Here is a tiny trained network, its code and every weight. The questions are about switching its units off for an input and a class, where a switched-off unit gives its printed mean instead of its output.

import numpy as np


def w(rows, s, z=0):
    codes = np.array(rows[::2]) - 128.0
    scale = np.full(codes.shape[1], s)
    scale[-1] = z or s
    return codes * scale


def norm(h):
    return h / np.sqrt((h * h).mean(-1, keepdims=True) + 1e-5)


def f(y):
    return np.maximum(y, 0)


def log_softmax(a):
    a = a - a.max(-1, keepdims=True)
    return a - np.log(np.exp(a).sum(-1, keepdims=True))


def net(x, mask):
    res = np.array(x, float).reshape(1, 5) / 4 @ E
    u = 0
    for l in range(4):
        y = f(norm(res) @ A[l][:, :-1].T + A[l][:, -1])
        res = res + np.where(mask[u : u + 10], y, B[l][:, -1]) @ B[l][:, :-1]
        u += 10
    return log_softmax(norm(res)[-1] @ U[:, :-1].T + U[:, -1])


A, B = {}, {}
E = w([
[79,121,145,254],'x0',
[161,213,133,136],'x1',
[130,126,130,127],'x2',
[166,108,62,149],'x3',
[125,128,127,131],'x4',
],0.0063)
A[0] = w([
[145,127,131,85,74],'L0N1',
[30,102,179,244,175],'L0N2',
[151,114,55,105,81],'L0N3',
[75,97,136,3,152],'L0N4',
[109,141,139,167,2],'L0N5',
[121,138,126,122,82],'L0N6',
[92,123,89,70,97],'L0N7',
[107,35,144,99,225],'L0N8',
[130,201,30,146,75],'L0N9',
[121,55,64,236,151],'L0N10',
],0.0054,0.0023)
B[0] = w([
[146,150,77,159,150],'L0N1',
[197,141,212,82,255],'L0N2',
[65,135,254,157,158],'L0N3',
[66,131,222,199,216],'L0N4',
[32,128,90,234,136],'L0N5',
[94,90,66,156,128],'L0N6',
[201,133,129,117,158],'L0N7',
[200,202,199,86,209],'L0N8',
[112,149,211,117,161],'L0N9',
[218,94,179,75,220],'L0N10',
],0.0033,0.0047)
A[1] = w([
[95,132,149,153,96],'L1N1',
[64,125,169,105,8],'L1N2',
[100,156,110,85,124],'L1N3',
[168,177,116,133,110],'L1N4',
[136,73,188,147,160],'L1N5',
[84,115,88,129,119],'L1N6',
[166,136,206,112,138],'L1N7',
[158,72,4,158,210],'L1N8',
[224,97,63,148,125],'L1N9',
[144,172,76,145,119],'L1N10',
],0.011,0.0017)
B[1] = w([
[138,121,80,118,153],'L1N1',
[120,102,199,57,164],'L1N2',
[133,101,80,196,153],'L1N3',
[108,144,77,93,173],'L1N4',
[121,124,26,158,221],'L1N5',
[154,128,70,119,128],'L1N6',
[77,161,41,127,255],'L1N7',
[78,183,233,49,158],'L1N8',
[3,148,175,89,185],'L1N9',
[99,176,151,95,150],'L1N10',
],0.0055,0.0075)
A[2] = w([
[79,9,115,80,156],'L2N1',
[115,152,87,108,8],'L2N2',
[153,2,156,113,223],'L2N3',
[160,73,130,73,55],'L2N4',
[123,156,124,191,174],'L2N5',
[134,157,115,17,254],'L2N6',
[80,103,166,178,200],'L2N7',
[93,197,183,134,167],'L2N8',
[85,129,62,120,67],'L2N9',
[152,170,68,151,102],'L2N10',
],0.0085,0.0012)
B[2] = w([
[76,191,48,91,202],'L2N1',
[160,114,161,159,164],'L2N2',
[148,254,40,86,157],'L2N3',
[196,157,114,203,149],'L2N4',
[170,9,72,153,165],'L2N5',
[132,18,112,234,254],'L2N6',
[194,61,138,50,170],'L2N7',
[99,122,125,37,197],'L2N8',
[16,142,176,172,183],'L2N9',
[49,137,152,168,169],'L2N10',
],0.0054,0.0072)
A[3] = w([
[140,190,125,137,83],'L3N1',
[101,67,26,113,194],'L3N2',
[114,120,234,220,64],'L3N3',
[199,54,99,104,81],'L3N4',
[61,80,255,43,121],'L3N5',
[152,94,115,89,35],'L3N6',
[101,235,167,144,6],'L3N7',
[157,211,138,22,44],'L3N8',
[187,103,193,224,65],'L3N9',
[127,114,230,147,78],'L3N10',
],0.0078,0.0016)
B[3] = w([
[169,133,45,80,136],'L3N1',
[204,133,194,218,254],'L3N2',
[218,147,142,118,138],'L3N3',
[183,187,212,145,143],'L3N4',
[97,88,222,95,191],'L3N5',
[184,102,21,184,135],'L3N6',
[126,96,20,96,148],'L3N7',
[128,3,150,165,148],'L3N8',
[226,77,164,227,138],'L3N9',
[226,39,83,125,131],'L3N10',
],0.0043,0.0079)
U = w([
[111,87,176,41,159],'0',
[253,87,128,179,135],'1',
[98,127,134,160,157],'2',
[90,142,151,170,116],'3',
[142,149,55,93,140],'4',
[143,187,168,139,2],'5',
],0.015,0.007)

Each question gives the input, the list of numbers given to net, and the class t.
The units are the neurons (one row each of A and B). Each row of codes is followed by its name. A weight is (code - 128) times the scale printed after its matrix; where a second scale follows, it is the last column's (A, B and U).
mask holds one flag per neuron, layer by layer. A switched-off neuron (its flag False) gives its mean, the last column of its row in B, instead of its output. The means were averaged over made-up inputs and are rounded, as every weight is.
A unit's drop is (log p(t) with every unit on - log p(t) with that unit switched off) / (log p(t) with every unit on - log p(t) with every unit switched off).
The circuit of an input: a set's keep is (log p(t) with only the set's units on - log p(t) with every unit switched off) / (log p(t) with every unit on - log p(t) with every unit switched off). Starting from the 12 units with the biggest drops (on a tie, the unit counted first), units are removed one at a time, each time the one whose removal leaves the highest keep (on an exact tie, the one counted first), for as long as the keep stays at least 0.8.
circuit, biggest first: the units of the circuit, biggest drop first
top k neurons: the k neurons with the biggest drops, biggest first
top k neurons in layer l: the k neurons of layer l with the biggest drops, biggest first
input [0,8,-6,3,7], class 4: circuit, biggest first => [L3N7 L3N2]
input [-5,2,3,2,-1], class 1: top 3 neurons => [L2N6 L1N5 L2N1]
input [-8,4,4,8,-8], class 0: top neuron => [L1N8]
input [0,-7,-2,3,1], class 4: top 2 neurons => [L2N1 L2N3]
input [6,-1,-4,8,-1], class 0: top 2 neurons in layer 1 => [L1N8 L1N9]
input [-5,-7,1,-3,-5], class 4: circuit, biggest first => [L2N1 L2N3 L1N9]
input [3,0,-2,-5,-3], class 0: circuit, biggest first => [L2N8 L2N7]
input [-7,2,-5,-6,-1], class 1: circuit, biggest first => [L1N9 L2N6 L3N6]
input [3,-6,4,1,2], class 4: circuit, biggest first => [L2N6 L2N3 L0N10]
input [-4,-5,8,5,3], class 2: top 2 neurons => [L0N3 L1N9]
input [2,2,-6,-6,0], class 0: top 2 neurons in layer 1 => [L1N2 L1N4]
input [-7,-7,2,5,-3], class 1: circuit, biggest first => [L3N2 L2N4]
input [-2,-4,6,0,-4], class 2: top 2 neurons => [L0N8 L1N7]
input [-6,-2,8,8,-3], class 0: circuit, biggest first => [L1N9 L1N8]
input [1,1,0,-5,-3], class 0: circuit, biggest first => [L2N8]
input [6,3,0,7,-5], class 0: top 3 neurons => [L1N9 L0N4 L1N8]
input [-2,-1,6,6,5], class 0: top 2 neurons => [L1N9 L0N2]
input [-5,-5,2,-3,-7], class 3: top 3 neurons => [L0N4 L1N7 L0N2]
input [1,-1,4,6,0], class 0: top 4 neurons => [L1N9 L1N8 L0N2 L0N4]
input [6,-7,3,-6,-1], class 4: top 3 neurons in layer 1 => [L1N5 L1N9 L1N2]
input [-6,-7,2,8,4], class 0: circuit, biggest first => [L1N8]
input [7,-3,-4,-5,-6], class 1: top 2 neurons in layer 2 => [L2N5 L2N7]
input [6,8,-6,-4,2], class 4: top 2 neurons => [L2N6 L2N8]
input [-3,-5,-5,2,8], class 3: top 2 neurons => [L0N8 L2N9]
input [5,8,-7,4,0], class 4: top 2 neurons => [L2N6 L1N5]
